Below are the code and all the weights of a small trained network. Each question names an input and a class and asks about switching units off, where a switched-off unit gives its printed mean instead of its output.

import numpy as np


def w(rows, s, z=0):
    codes = np.array(rows[::2]) - 128.0
    scale = np.full(codes.shape[1], s)
    scale[-1] = z or s
    return codes * scale


def f(y):
    return y / 2 * (1 + np.tanh(0.7978845608 * (y + 0.044715 * y**3)))


def log_softmax(a):
    a = a - a.max(-1, keepdims=True)
    return a - np.log(np.exp(a).sum(-1, keepdims=True))


def net(x, mask):
    res = np.array(x, float).reshape(1, 2) / 4 @ E
    y = f(res @ A[0][:, :-1].T + A[0][:, -1])
    res = res + np.where(mask, y, B[0][:, -1]) @ B[0][:, :-1]
    return log_softmax(res[-1] @ U[:, :-1].T + U[:, -1])


A, B = {}, {}
E = w([
[138,165,187,186],'x0',
[2,83,185,216],'x1',
],0.015)
A[0] = w([
[68,170,148,174,130],'n0',
[152,148,7,99,140],'n1',
[87,81,101,94,61],'n2',
[192,198,177,157,211],'n3',
[216,253,147,110,229],'n4',
[84,111,134,167,144],'n5',
[118,152,105,139,3],'n6',
],0.012,0.0058)
B[0] = w([
[43,82,191,117,191],'n0',
[226,129,162,6,237],'n1',
[168,134,39,212,147],'n2',
[2,224,186,216,188],'n3',
[9,226,172,119,253],'n4',
[47,118,133,221,184],'n5',
[118,63,108,86,117],'n6',
],0.0087,0.015)
U = w([
[191,93,85,27,167],'0',
[251,137,61,204,2],'1',
[89,198,118,197,254],'2',
[222,93,13,145,164],'3',
[77,61,167,164,59],'4',
[195,120,101,172,2],'5',
[209,153,29,192,2],'6',
[167,208,107,89,14],'7',
],0.011,0.0061)

Each question gives the input, the list of numbers given to net, and the class t.
The units are the neurons (one row each of A and B). Each row of codes is followed by its name. A weight is (code - 128) times the scale printed after its matrix; where a second scale follows, it is the last column's (A, B and U).
mask holds one flag per neuron, in row order. A switched-off neuron (its flag False) gives its mean, the last column of its row in B, instead of its output. The means were averaged over made-up inputs and are rounded, as every weight is.
A unit's drop is (log p(t) with every unit on - log p(t) with that unit switched off) / (log p(t) with every unit on - log p(t) with every unit switched off).
The circuit of an input: a set's keep is (log p(t) with only the set's units on - log p(t) with every unit switched off) / (log p(t) with every unit on - log p(t) with every unit switched off). Starting from all 7 units, units are removed one at a time, each time the one whose removal leaves the highest keep (on an exact tie, the one counted first), for as long as the keep stays at least 0.8.
circuit, biggest first: the units of the circuit, biggest drop first
most important unit: the unit with the biggest drop
k most important neurons: the k neurons with the biggest drops, biggest first
drop when u is switched off: that unit's drop, to one decimal
input [3,8], class 4: circuit, biggest first	(n0)
input [0,1], class 4: 3 most important neurons	(n4 n1 n3)
input [0,-1], class 7: 3 most important neurons	(n5 n0 n3)
input [1,2], class 4: 3 most important neurons	(n4 n3 n2)
input [-5,1], class 3: circuit, biggest first	(n4 n0)
input [-3,-4], class 0: 2 most important neurons	(n1 n3)
input [7,6], class 4: 2 most important neurons	(n0 n4)
input [-2,-2], class 0: circuit, biggest first	(n3 n5)
input [6,6], class 4: 2 most important neurons	(n0 n4)
input [1,3], class 4: 3 most important neurons	(n4 n3 n0)
input [-7,2], class 3: 2 most important neurons	(n4 n2)
input [3,-8], class 2: drop when n3 is switched off	1.9
input [6,-8], class 2: drop when n4 is switched off	0.2
input [5,8], class 4: most important unit	n0
input [7,8], class 4: drop when n0 is switched off	0.4
